Below is a small trained network, with its code and all its weights. Each question gives an input and a target symbol and asks what happens when units are switched off, that is, made to give their printed mean instead of their output.

import numpy as np


def w(rows, s, z=0):
    codes = np.array(rows[::2]) - 128.0
    scale = np.full(codes.shape[1], s)
    scale[-1] = z or s
    return codes * scale


def norm(h):
    return h / np.sqrt((h * h).mean(-1, keepdims=True) + 1e-5)


def f(y):
    return y / 2 * (1 + np.tanh(0.7978845608 * (y + 0.044715 * y**3)))


def softmax(a):
    e = np.exp(a - a.max(-1, keepdims=True))
    return e / e.sum(-1, keepdims=True)


def log_softmax(a):
    a = a - a.max(-1, keepdims=True)
    return a - np.log(np.exp(a).sum(-1, keepdims=True))


def net(x, mask):
    ids = ['αδεηπσφψω'.index(c) for c in x.split()]
    T = len(ids)
    res = E[ids] + P[:T]
    u = 0
    for l in range(2):
        q, k, v = (norm(res) @ M[l].T for M in (Q, K, V))
        z = softmax(np.where(np.tri(T) > 0, q @ k.T / 2**0.5, -1e9)) @ v
        res = res + np.where(mask[u], z, O[l][:, -1]) @ O[l][:, :-1]
        u += 1
        y = f(norm(res) @ A[l][:, :-1].T + A[l][:, -1])
        res = res + np.where(mask[u : u + 4], y, B[l][:, -1]) @ B[l][:, :-1]
        u += 4
    return log_softmax(norm(res)[-1] @ U[:, :-1].T + U[:, -1])


Q, K, V, O, A, B = {}, {}, {}, {}, {}, {}
E = w([
[137,255,134,88,166,156],'α',
[76,119,140,135,117,131],'δ',
[87,96,159,165,126,152],'ε',
[86,104,135,139,115,116],'η',
[106,160,113,167,159,125],'π',
[106,126,144,127,121,75],'σ',
[139,137,148,120,94,152],'φ',
[132,74,128,107,141,120],'ψ',
[131,149,96,131,103,159],'ω',
],0.0073)
P = w([
[43,188,140,2,159,149],'0',
[73,164,142,44,146,130],'1',
[86,161,137,63,136,123],'2',
[90,144,140,82,125,120],'3',
[91,132,142,100,106,117],'4',
[96,120,141,118,106,116],'5',
[106,118,143,131,100,113],'6',
[119,113,141,144,96,113],'7',
[130,103,141,159,99,110],'8',
[144,95,141,172,99,107],'9',
[157,87,140,186,97,104],'10',
[178,74,138,210,96,92],'11',
[192,69,136,221,91,89],'12',
[203,64,139,240,91,88],'13',
],0.003)
Q[0] = w([
[104,61,139,201,1,118],'0.h1',
[194,216,59,140,148,216],'0.h1',
],0.0098)
K[0] = w([
[185,92,132,223,112,58],'0.h1',
[3,145,175,75,205,137],'0.h1',
],0.0072)
V[0] = w([
[137,103,65,98,59,253],'0.h1',
[181,97,241,18,71,125],'0.h1',
],0.0035)
O[0] = w([
[209,76,66,63,63,195,5],'0.h1',
[253,140,201,104,61,98,255],'0.h1',
],0.0043,0.00039)
A[0] = w([
[255,124,140,96,188,159,42],'0.n1',
[134,35,118,178,151,61,1],'0.n2',
[181,213,62,125,77,4,140],'0.n3',
[216,153,183,198,87,247,66],'0.n4',
],0.0042,0.0021)
B[0] = w([
[27,174,86,141,254,78,1],'0.n1',
[128,172,105,108,128,103,165],'0.n2',
[95,117,82,133,122,205,188],'0.n3',
[68,89,147,189,118,102,224],'0.n4',
],0.0058,0.00073)
Q[1] = w([
[239,192,5,57,232,254],'1.h1',
[146,173,117,180,153,240],'1.h1',
],0.007)
K[1] = w([
[88,241,208,3,160,204],'1.h1',
[14,198,222,138,102,211],'1.h1',
],0.0056)
V[1] = w([
[165,26,139,126,238,13],'1.h1',
[183,2,185,150,159,171],'1.h1',
],0.0036)
O[1] = w([
[84,128,172,2,99,165,2],'1.h1',
[79,172,168,103,140,174,193],'1.h1',
],0.0059,0.0016)
A[1] = w([
[128,2,83,142,139,49,12],'1.n1',
[170,19,4,14,102,232,181],'1.n2',
[28,81,207,145,78,188,249],'1.n3',
[83,162,128,246,234,95,135],'1.n4',
],0.0034,0.0011)
B[1] = w([
[110,253,104,151,134,203,128],'1.n1',
[73,197,57,171,35,144,114],'1.n2',
[194,126,63,141,176,141,253],'1.n3',
[122,117,191,100,67,176,201],'1.n4',
],0.0047,0.004)
U = w([
[158,197,137,116,171,151,160],'α',
[94,172,176,136,88,196,14],'δ',
[171,104,134,127,196,219,89],'ε',
[150,77,69,138,187,71,155],'η',
[8,115,92,161,174,124,111],'π',
[80,131,196,143,114,18,111],'σ',
[237,101,159,126,48,89,73],'φ',
[88,139,164,52,80,156,255],'ψ',
[106,145,37,135,54,166,163],'ω',
],0.012,0.0054)

Each question gives the input, a string of symbols that net reads in full, and the target symbol t.
The units are the heads (2 rows each of Q, K, V and O) and the neurons (one row each of A and B). Each row of codes is followed by its name. A weight is (code - 128) times the scale printed after its matrix; where a second scale follows, it is the last column's (O, A, B and U).
mask holds one flag per unit, layer by layer, with each layer's heads first. A switched-off unit (its flag False) gives its mean, the last column of its rows in O or B, instead of its output. The means were averaged over made-up inputs and are rounded, as every weight is.
A unit's drop is (log p(t) with every unit on - log p(t) with that unit switched off) / (log p(t) with every unit on - log p(t) with every unit switched off).
The circuit of an input: a set's keep is (log p(t) with only the set's units on - log p(t) with every unit switched off) / (log p(t) with every unit on - log p(t) with every unit switched off). Starting from all 10 units, units are removed one at a time, each time the one whose removal leaves the highest keep (on an exact tie, the one counted first), for as long as the keep stays at least 0.8.
units of the circuit, in order: the units of the circuit, biggest drop first
k most important neurons: the k neurons with the biggest drops, biggest first
drop of u: that unit's drop, to one decimal
input σ φ ε η α σ ψ ω ε δ, target ω: units of the circuit, in order => 0.h1, 1.n2
input π π η ε π σ ε ψ ε ψ ε, target ψ: units of the circuit, in order => 1.h1
input σ σ ψ π, target ψ: 2 most important neurons => 1.n4, 1.n3
input π ε ε η, target η: units of the circuit, in order => 1.n3, 0.n4
input σ η δ ε ε π ε σ ε ε δ π, target δ: units of the circuit, in order => 1.n4, 1.h1
input π σ ω ψ δ σ ψ η σ σ π ε η σ, target σ: units of the circuit, in order => 0.h1, 1.h1
input π ε α ω η ε φ δ δ α ε α η, target η: 2 most important neurons => 1.n3, 1.n4
input ω ψ ω ω π π ε ε σ ψ δ η δ, target η: 2 most important neurons => 1.n3, 1.n4
input ω η ε α δ, target ε: 2 most important neurons => 1.n3, 0.n2
input φ π η δ π ε ω ψ η, target ω: 2 most important neurons => 1.n2, 1.n3
input ε π δ φ ω ε ε ω φ π σ η, target σ: units of the circuit, in order => 0.h1, 0.n2, 1.h1
input π α α ω α ω ψ, target ω: 2 most important neurons => 1.n2, 1.n1
input ε η σ α α ε δ, target ε: 2 most important neurons => 1.n3, 0.n4
input π ε φ σ, target φ: units of the circuit, in order => 0.h1
input ω φ φ π ε π α π ε α φ ψ ψ φ, target ψ: 2 most important neurons => 0.n4, 0.n1
input η ω ψ σ, target ω: 2 most important neurons => 0.n3, 1.n2
input η ε ψ ω ε, target ε: 2 most important neurons => 1.n3, 0.n3
input δ σ π π φ ε σ ε φ α δ, target φ: drop of 0.h1 => 0.5
input ε δ δ ε ω σ π η π η, target π: drop of 0.h1 => 2.3
input η π η ω ψ, target ω: units of the circuit, in order => 1.n2
input η ε π π δ π π ε η π σ η π, target π: drop of 1.n3 => 0.1
